Here is a tiny trained network, its code and every weight. The questions are about switching its units off for an input and a target symbol, where a switched-off unit gives its printed mean instead of its output.

import numpy as np


def w(rows, s, z=0):
    codes = np.array(rows[::2]) - 128.0
    scale = np.full(codes.shape[1], s)
    scale[-1] = z or s
    return codes * scale


def f(y):
    return np.maximum(y, 0)


def softmax(a):
    e = np.exp(a - a.max(-1, keepdims=True))
    return e / e.sum(-1, keepdims=True)


def log_softmax(a):
    a = a - a.max(-1, keepdims=True)
    return a - np.log(np.exp(a).sum(-1, keepdims=True))


def net(x, mask):
    ids = ['αβδεζηθλμξπστφψω'.index(c) for c in x.split()]
    T = len(ids)
    res = E[ids] + P[:T]
    q, k, v = (res @ M[0].T for M in (Q, K, V))
    z = softmax(np.where(np.tri(T) > 0, q @ k.T / 4**0.5, -1e9)) @ v
    res = res + np.where(mask[0], z, O[0][:, -1]) @ O[0][:, :-1]
    y = f(res @ A[0][:, :-1].T + A[0][:, -1])
    res = res + np.where(mask[1:9], y, B[0][:, -1]) @ B[0][:, :-1]
    return log_softmax(res[-1] @ U[:, :-1].T + U[:, -1])


Q, K, V, O, A, B = {}, {}, {}, {}, {}, {}
E = w([
[145,151,125,176,168,87,142,172,125,125,100,120],'α',
[151,109,137,104,144,206,127,50,113,143,192,106],'β',
[102,137,91,129,181,94,104,139,224,113,120,124],'δ',
[139,165,123,163,195,150,103,137,132,78,62,104],'ε',
[135,151,101,152,166,81,147,138,149,98,103,173],'ζ',
[115,95,86,141,126,70,155,107,189,166,180,172],'η',
[138,126,135,165,161,134,118,95,155,134,117,130],'θ',
[179,65,150,160,123,65,164,149,147,158,195,137],'λ',
[86,174,79,151,205,171,69,111,158,150,103,92],'μ',
[199,162,128,208,150,129,99,144,42,177,124,117],'ξ',
[122,61,83,109,125,197,60,119,145,188,185,75],'π',
[102,80,43,130,113,85,24,111,222,199,123,176],'σ',
[109,92,178,37,109,212,177,53,104,180,117,220],'τ',
[207,178,119,58,93,204,154,79,182,89,91,204],'φ',
[229,117,209,73,166,87,85,46,124,244,59,82],'ψ',
[240,27,153,39,194,97,207,136,27,69,2,180],'ω',
],0.009)
P = w([
[160,232,189,119,62,102,157,159,168,207,92,100],'0',
[129,99,130,118,193,198,55,3,193,128,183,200],'1',
[142,78,105,91,171,192,28,18,167,133,160,232],'2',
[156,73,99,118,153,138,90,39,160,118,145,181],'3',
[160,75,85,108,151,143,98,54,167,116,139,177],'4',
[163,85,86,108,166,152,98,64,171,127,128,161],'5',
[166,81,83,111,165,142,104,77,180,131,110,178],'6',
[173,93,70,121,169,139,129,88,178,139,98,176],'7',
[179,93,77,108,179,138,121,95,197,138,89,162],'8',
[184,98,78,126,184,144,132,100,187,148,71,164],'9',
[189,86,77,117,178,143,146,116,187,161,77,157],'10',
[187,86,64,109,178,138,135,117,193,170,57,157],'11',
[196,94,61,118,188,145,149,122,184,158,54,162],'12',
[202,79,54,106,211,173,157,90,192,162,83,160],'13',
],0.0058)
Q[0] = w([
[236,59,32,146,219,164,171,64,184,211,77,195],'head 1',
[236,65,50,167,241,125,113,149,146,254,151,167],'head 1',
[46,146,169,174,61,52,95,125,67,66,219,156],'head 1',
[251,68,82,97,150,151,227,119,168,157,26,115],'head 1',
],0.0067)
K[0] = w([
[144,179,162,82,72,124,133,181,162,196,27,94],'head 1',
[173,182,159,66,56,169,179,175,118,150,36,81],'head 1',
[134,59,69,116,191,186,54,46,99,48,166,151],'head 1',
[75,223,154,155,2,108,124,228,169,228,110,66],'head 1',
],0.007)
V[0] = w([
[122,174,56,154,183,41,196,229,213,31,69,230],'head 1',
[79,112,98,2,42,214,133,18,202,110,178,205],'head 1',
[94,203,126,106,209,252,17,134,185,79,21,73],'head 1',
[48,91,11,170,177,65,27,150,206,202,200,75],'head 1',
],0.0079)
O[0] = w([
[101,52,198,195,109,163,5,93,129,45,155,219,151],'head 1',
[168,123,136,204,119,222,166,217,193,197,12,156,212],'head 1',
[111,167,234,17,137,171,36,191,186,103,102,65,253],'head 1',
[160,161,123,124,254,84,79,211,108,186,211,205,12],'head 1',
],0.0085,0.0025)
A[0] = w([
[131,174,78,81,224,117,154,168,104,197,202,174,90],'neuron 1',
[47,155,155,58,147,46,83,123,79,49,243,101,32],'neuron 2',
[193,71,141,211,156,178,108,162,110,159,121,226,5],'neuron 3',
[72,52,165,127,162,148,71,108,92,71,193,213,104],'neuron 4',
[141,114,233,125,139,213,58,238,170,150,92,181,90],'neuron 5',
[214,204,127,71,153,133,176,248,139,218,110,110,168],'neuron 6',
[153,173,133,109,203,96,53,158,82,129,254,174,136],'neuron 7',
[80,73,105,181,71,137,178,65,148,78,92,78,3],'neuron 8',
],0.0069,0.0044)
B[0] = w([
[22,82,172,188,163,129,59,118,78,211,60,61,201],'neuron 1',
[85,176,93,94,85,210,66,232,54,164,103,231,175],'neuron 2',
[71,55,22,36,5,137,89,95,193,109,90,41,165],'neuron 3',
[121,87,183,221,111,96,196,126,137,92,80,92,212],'neuron 4',
[84,92,102,102,135,154,239,110,150,124,223,184,254],'neuron 5',
[122,129,113,147,147,211,96,91,135,7,166,155,244],'neuron 6',
[253,129,106,168,111,73,168,209,98,163,120,50,207],'neuron 7',
[171,110,107,98,243,141,128,216,65,161,142,146,201],'neuron 8',
],0.0065,0.01)
U = w([
[101,189,75,62,85,93,130,172,55,179,111,179,60],'α',
[86,199,131,98,73,105,214,91,119,78,174,2,44],'β',
[164,173,182,89,188,107,155,194,137,155,235,165,80],'δ',
[37,139,224,67,68,122,59,164,141,79,84,76,48],'ε',
[146,163,137,201,79,118,77,167,68,84,97,194,62],'ζ',
[104,149,82,209,145,72,181,82,103,180,145,202,113],'η',
[91,145,244,215,91,86,103,67,181,65,78,60,97],'θ',
[181,121,188,186,143,59,223,162,153,124,217,95,147],'λ',
[63,175,149,184,198,157,88,130,104,136,140,159,116],'μ',
[212,209,103,181,100,127,145,191,69,195,63,90,94],'ξ',
[75,94,82,162,106,151,117,187,95,127,173,25,101],'π',
[119,109,78,148,78,96,24,125,182,194,65,121,112],'σ',
[30,113,167,115,109,150,194,121,115,193,105,162,150],'τ',
[131,142,57,134,77,180,119,71,172,47,207,203,192],'φ',
[229,154,206,60,152,87,55,37,183,223,80,120,255],'ψ',
[157,48,103,66,174,108,103,110,77,55,88,142,93],'ω',
],0.0077,0.0092)

Each question gives the input, a string of symbols that net reads in full, and the target symbol t.
The units are the heads (4 rows each of Q, K, V and O) and the neurons (one row each of A and B). Each row of codes is followed by its name. A weight is (code - 128) times the scale printed after its matrix; where a second scale follows, it is the last column's (O, A, B and U).
mask holds one flag per unit, heads first, then neurons. A switched-off unit (its flag False) gives its mean, the last column of its rows in O or B, instead of its output. The means were averaged over made-up inputs and are rounded, as every weight is.
A unit's drop is (log p(t) with every unit on - log p(t) with that unit switched off) / (log p(t) with every unit on - log p(t) with every unit switched off).
The circuit of an input: a set's keep is (log p(t) with only the set's units on - log p(t) with every unit switched off) / (log p(t) with every unit on - log p(t) with every unit switched off). Starting from all 9 units, units are removed one at a time, each time the one whose removal leaves the highest keep (on an exact tie, the one counted first), for as long as the keep stays at least 0.8.
circuit, biggest first: the units of the circuit, biggest drop first
unit that matters most: the unit with the biggest drop
k most important neurons: the k neurons with the biggest drops, biggest first
input σ α λ ζ, target π: circuit, biggest first : [head 1; neuron 3; neuron 1; neuron 7]
input η ω φ η ψ π δ δ ω, target σ: circuit, biggest first : [head 1; neuron 3; neuron 5; neuron 6]
input δ β η α λ ζ ω ω β π, target λ: circuit, biggest first : [head 1; neuron 7; neuron 4]
input ζ δ μ θ μ η δ φ, target θ: circuit, biggest first : [head 1; neuron 4; neuron 5]
input η π φ φ β φ λ, target φ: circuit, biggest first : [head 1; neuron 1; neuron 3]
input π φ π δ, target μ: circuit, biggest first : [head 1; neuron 1; neuron 6]
input φ φ σ φ μ ψ, target τ: circuit, biggest first : [head 1; neuron 5]
input φ δ β π π π ζ η ζ τ ε θ, target τ: 2 most important neurons : [neuron 5; neuron 6]
input ω ζ π δ π ψ φ μ β σ φ τ η, target ω: 2 most important neurons : [neuron 8; neuron 5]
input φ σ ψ δ ε, target τ: most important neuron : [neuron 6]
input ζ μ δ, target θ: circuit, biggest first : [neuron 4; head 1]
input α δ σ δ η θ π β β, target ζ: 3 most important neurons : [neuron 2; neuron 5; neuron 4]
input τ φ λ μ ξ μ λ φ ψ δ, target ξ: 3 most important neurons : [neuron 5; neuron 8; neuron 3]
input δ η ω τ ζ η ψ ε ξ π, target λ: circuit, biggest first : [head 1; neuron 7; neuron 4; neuron 5]
input β δ μ σ ζ δ π φ ξ π, target φ: circuit, biggest first : [neuron 6; head 1; neuron 1; neuron 7]
input β φ π π λ ω τ, target φ: circuit, biggest first : [neuron 6; head 1; neuron 1]
input β δ φ δ φ τ π φ π π τ ζ τ ε, target φ: unit that matters most : neuron 6
input ξ ζ μ π φ β ε φ λ π φ π α σ, target α: 2 most important neurons : [neuron 2; neuron 6]
input η φ ξ λ η α π ψ π λ φ, target σ: 2 most important neurons : [neuron 3; neuron 5]
input π λ τ φ σ β α μ η ζ ε η ζ ω, target μ: 2 most important neurons : [neuron 1; neuron 6]
input ω λ β ψ π τ, target ω: 2 most important neurons : [neuron 8; neuron 5]
input φ φ δ, target τ: 3 most important neurons : [neuron 6; neuron 5; neuron 8]
